Below is a small trained network, with its code and all its weights. Each question gives an input and a target symbol and asks what happens when units are switched off, that is, made to give their printed mean instead of their output.

import numpy as np


def w(rows, s, z=0):
    codes = np.array(rows[::2]) - 128.0
    scale = np.full(codes.shape[1], s)
    scale[-1] = z or s
    return codes * scale


def norm(h):
    return h / np.sqrt((h * h).mean(-1, keepdims=True) + 1e-5)


def f(y):
    return y / 2 * (1 + np.tanh(0.7978845608 * (y + 0.044715 * y**3)))


def softmax(a):
    e = np.exp(a - a.max(-1, keepdims=True))
    return e / e.sum(-1, keepdims=True)


def log_softmax(a):
    a = a - a.max(-1, keepdims=True)
    return a - np.log(np.exp(a).sum(-1, keepdims=True))


def net(x, mask):
    ids = ['ΓΔΞΩαβεζηθλμπτφ'.index(c) for c in x.split()]
    T = len(ids)
    res = E[ids] + P[:T]
    u = 0
    for l in range(2):
        r = norm(res)
        for j in range(2):
            rows = slice(4 * j, 4 * j + 4)
            q, k, v = (r @ M[l][rows].T for M in (Q, K, V))
            z = softmax(np.where(np.tri(T) > 0, q @ k.T / 4**0.5, -1e9)) @ v
            o = O[l][rows]
            res = res + np.where(mask[u + j], z, o[:, -1]) @ o[:, :-1]
        u += 2
        y = f(norm(res) @ A[l][:, :-1].T + A[l][:, -1])
        res = res + np.where(mask[u : u + 12], y, B[l][:, -1]) @ B[l][:, :-1]
        u += 12
    return log_softmax(norm(res)[-1] @ U[:, :-1].T + U[:, -1])


Q, K, V, O, A, B = {}, {}, {}, {}, {}, {}
E = w([
[192,127,140,196],'Γ',
[155,137,69,102],'Δ',
[220,103,96,148],'Ξ',
[43,216,132,189],'Ω',
[204,107,56,116],'α',
[189,194,105,74],'β',
[159,114,60,153],'ε',
[132,136,56,142],'ζ',
[112,100,236,118],'η',
[143,100,95,132],'θ',
[174,172,111,111],'λ',
[249,94,95,121],'μ',
[219,175,70,113],'π',
[165,173,45,164],'τ',
[190,132,144,139],'φ',
],0.019)
P = w([
[58,102,158,122],'0',
[153,138,11,217],'1',
[213,160,8,206],'2',
[172,158,97,157],'3',
[190,176,95,146],'4',
[179,156,102,163],'5',
],0.014)
Q[0] = w([
[129,163,67,117],'0.h0',
[249,127,96,140],'0.h0',
[136,173,77,137],'0.h0',
[246,139,24,162],'0.h0',
[177,115,176,162],'0.h1',
[76,144,79,118],'0.h1',
[116,202,86,191],'0.h1',
[84,26,201,153],'0.h1',
],0.015)
K[0] = w([
[145,101,99,116],'0.h0',
[81,12,145,125],'0.h0',
[156,81,100,119],'0.h0',
[127,6,114,105],'0.h0',
[104,122,98,109],'0.h1',
[148,184,152,125],'0.h1',
[130,186,80,159],'0.h1',
[161,96,128,63],'0.h1',
],0.021)
V[0] = w([
[151,156,156,236],'0.h0',
[175,152,122,248],'0.h0',
[29,220,112,110],'0.h0',
[99,138,54,235],'0.h0',
[177,68,142,83],'0.h1',
[104,195,225,92],'0.h1',
[117,177,151,89],'0.h1',
[127,162,110,185],'0.h1',
],0.013)
O[0] = w([
[133,158,214,149,121],'0.h0',
[107,149,250,110,139],'0.h0',
[107,66,112,206,99],'0.h0',
[88,85,193,96,187],'0.h0',
[96,189,43,97,101],'0.h1',
[102,135,142,200,1],'0.h1',
[96,124,127,158,81],'0.h1',
[178,143,189,119,183],'0.h1',
],0.015)
A[0] = w([
[98,222,202,124,228],'0.n0',
[36,135,253,206,183],'0.n1',
[161,37,77,154,118],'0.n2',
[127,17,134,145,117],'0.n3',
[7,83,190,155,66],'0.n4',
[149,128,58,240,180],'0.n5',
[56,85,182,203,4],'0.n6',
[186,140,81,173,35],'0.n7',
[224,158,92,125,2],'0.n8',
[78,62,104,40,144],'0.n9',
[187,192,89,112,106],'0.n10',
[46,155,166,119,194],'0.n11',
],0.014,0.0052)
B[0] = w([
[201,95,69,154,254],'0.n0',
[255,131,77,48,175],'0.n1',
[185,222,234,117,205],'0.n2',
[165,197,190,130,175],'0.n3',
[215,183,80,100,128],'0.n4',
[159,89,178,68,188],'0.n5',
[211,117,88,66,125],'0.n6',
[48,147,169,104,154],'0.n7',
[63,125,112,99,199],'0.n8',
[186,118,203,227,234],'0.n9',
[33,97,103,130,221],'0.n10',
[201,162,79,178,147],'0.n11',
],0.013,0.0066)
Q[1] = w([
[222,105,174,28],'1.h0',
[25,132,119,251],'1.h0',
[117,201,72,132],'1.h0',
[134,168,133,40],'1.h0',
[84,89,152,170],'1.h1',
[180,207,101,64],'1.h1',
[174,147,60,70],'1.h1',
[99,66,105,126],'1.h1',
],0.018)
K[1] = w([
[119,92,50,229],'1.h0',
[120,158,195,2],'1.h0',
[124,63,206,159],'1.h0',
[133,90,142,238],'1.h0',
[154,179,78,96],'1.h1',
[87,84,158,178],'1.h1',
[99,155,161,191],'1.h1',
[177,205,113,130],'1.h1',
],0.016)
V[1] = w([
[151,232,136,217],'1.h0',
[150,198,63,67],'1.h0',
[148,106,254,110],'1.h0',
[63,96,74,221],'1.h0',
[157,84,74,147],'1.h1',
[87,25,121,72],'1.h1',
[177,157,75,197],'1.h1',
[77,79,170,82],'1.h1',
],0.018)
O[1] = w([
[53,176,201,189,125],'1.h0',
[150,250,114,52,176],'1.h0',
[22,50,127,62,159],'1.h0',
[198,133,187,218,2],'1.h0',
[148,105,56,196,176],'1.h1',
[206,20,93,64,96],'1.h1',
[87,130,87,223,177],'1.h1',
[174,106,166,54,68],'1.h1',
],0.015,0.0096)
A[1] = w([
[159,128,171,47,135],'1.n0',
[124,23,121,123,43],'1.n1',
[107,127,129,120,4],'1.n2',
[189,111,111,180,203],'1.n3',
[102,55,145,68,109],'1.n4',
[173,140,56,155,248],'1.n5',
[127,7,122,139,77],'1.n6',
[126,21,132,132,84],'1.n7',
[173,109,132,41,58],'1.n8',
[126,78,176,209,1],'1.n9',
[28,85,161,148,107],'1.n10',
[130,113,168,225,9],'1.n11',
],0.018,0.0092)
B[1] = w([
[161,101,215,159,230],'1.n0',
[129,82,120,45,165],'1.n1',
[106,209,71,168,116],'1.n2',
[113,108,132,214,210],'1.n3',
[150,175,124,186,234],'1.n4',
[70,110,111,166,254],'1.n5',
[185,102,107,20,172],'1.n6',
[165,65,85,66,171],'1.n7',
[144,160,229,139,207],'1.n8',
[117,2,120,175,134],'1.n9',
[99,60,122,82,175],'1.n10',
[137,55,161,201,143],'1.n11',
],0.017,0.011)
U = w([
[135,9,122,86,157],'Γ',
[175,138,97,83,11],'Δ',
[204,93,173,142,5],'Ξ',
[160,75,58,149,179],'Ω',
[141,155,125,97,65],'α',
[124,152,147,91,81],'β',
[149,117,176,123,75],'ε',
[133,119,154,129,59],'ζ',
[101,140,96,87,55],'η',
[88,189,157,156,197],'θ',
[131,158,205,110,108],'λ',
[49,107,210,145,115],'μ',
[164,130,182,150,141],'π',
[120,48,192,198,53],'τ',
[47,101,101,118,82],'φ',
],0.016,0.0031)

Each question gives the input, a string of symbols that net reads in full, and the target symbol t.
The units are the heads (4 rows each of Q, K, V and O) and the neurons (one row each of A and B). Each row of codes is followed by its name. A weight is (code - 128) times the scale printed after its matrix; where a second scale follows, it is the last column's (O, A, B and U).
mask holds one flag per unit, layer by layer, with each layer's heads first. A switched-off unit (its flag False) gives its mean, the last column of its rows in O or B, instead of its output. The means were averaged over made-up inputs and are rounded, as every weight is.
A unit's drop is (log p(t) with every unit on - log p(t) with that unit switched off) / (log p(t) with every unit on - log p(t) with every unit switched off).
The circuit of an input: a set's keep is (log p(t) with only the set's units on - log p(t) with every unit switched off) / (log p(t) with every unit on - log p(t) with every unit switched off). Starting from the 12 units with the biggest drops (on a tie, the unit counted first), units are removed one at a time, each time the one whose removal leaves the highest keep (on an exact tie, the one counted first), for as long as the keep stays at least 0.8.
circuit, biggest first: the units of the circuit, biggest drop first
unit that matters most: the unit with the biggest drop
k most important neurons: the k neurons with the biggest drops, biggest first
top k neurons in layer l: the k neurons of layer l with the biggest drops, biggest first
heads that matter: for each layer, one digit per head in row order, 1 if its drop is at least 0.15 and else 0, layers parted by /
drop when u is switched off: that unit's drop, to one decimal
input Δ π Δ ε, target Ω: circuit, biggest first	[0.h0]
input λ ε ε β, target τ: top 2 neurons in layer 0	[0.n5, 0.n2]
input ε φ α, target Γ: heads that matter	00 / 10
input π π φ Δ η, target Ξ: top 2 neurons in layer 0	[0.n10, 0.n2]
input ε β ε ζ φ η, target Γ: circuit, biggest first	[1.h0, 0.h0]
input ζ μ ε ε, target μ: circuit, biggest first	[0.n2, 0.h0, 0.n3, 1.h0]
input ζ ε λ ε ε η, target μ: 4 most important neurons	[0.n2, 0.n3, 0.n9, 0.n4]
input φ ζ Δ λ, target θ: heads that matter	11 / 00
input ζ ε ε η φ ζ, target μ: circuit, biggest first	[0.h0, 0.n2, 1.h0, 0.n3]
input ζ ε π ε Δ, target μ: heads that matter	10 / 11
input λ φ ε β Δ, target τ: heads that matter	11 / 10
input ε ε λ, target Γ: heads that matter	00 / 10
input ε Δ φ Δ Ξ λ, target Γ: circuit, biggest first	[1.h0, 0.n9]
input α ε ζ φ β, target Δ: heads that matter	10 / 10
input θ η Γ ε Γ ζ, target φ: unit that matters most	0.n2
input Δ Γ ε ε ε λ, target Ω: heads that matter	10 / 00
input ε ε φ ε ε, target Γ: 2 most important neurons	[0.n9, 0.n2]
input λ ε λ φ, target τ: circuit, biggest first	[0.h1, 1.h0]
input ζ ε τ, target μ: circuit, biggest first	[0.n2, 0.h0, 1.h0]
input ζ λ π, target μ: circuit, biggest first	[0.h0, 0.n2, 1.h0, 0.n3]
input φ ε φ ε ζ, target θ: unit that matters most	0.h0
input φ Ξ φ, target θ: circuit, biggest first	[0.h1, 0.h0, 1.h1]
input θ ε τ Δ λ ε, target φ: 2 most important neurons	[0.n9, 0.n2]
input Γ θ λ, target λ: top 2 neurons in layer 0	[0.n1, 0.n11]
input Δ ε Δ, target Ω: drop when 0.n5 is switched off	0.3
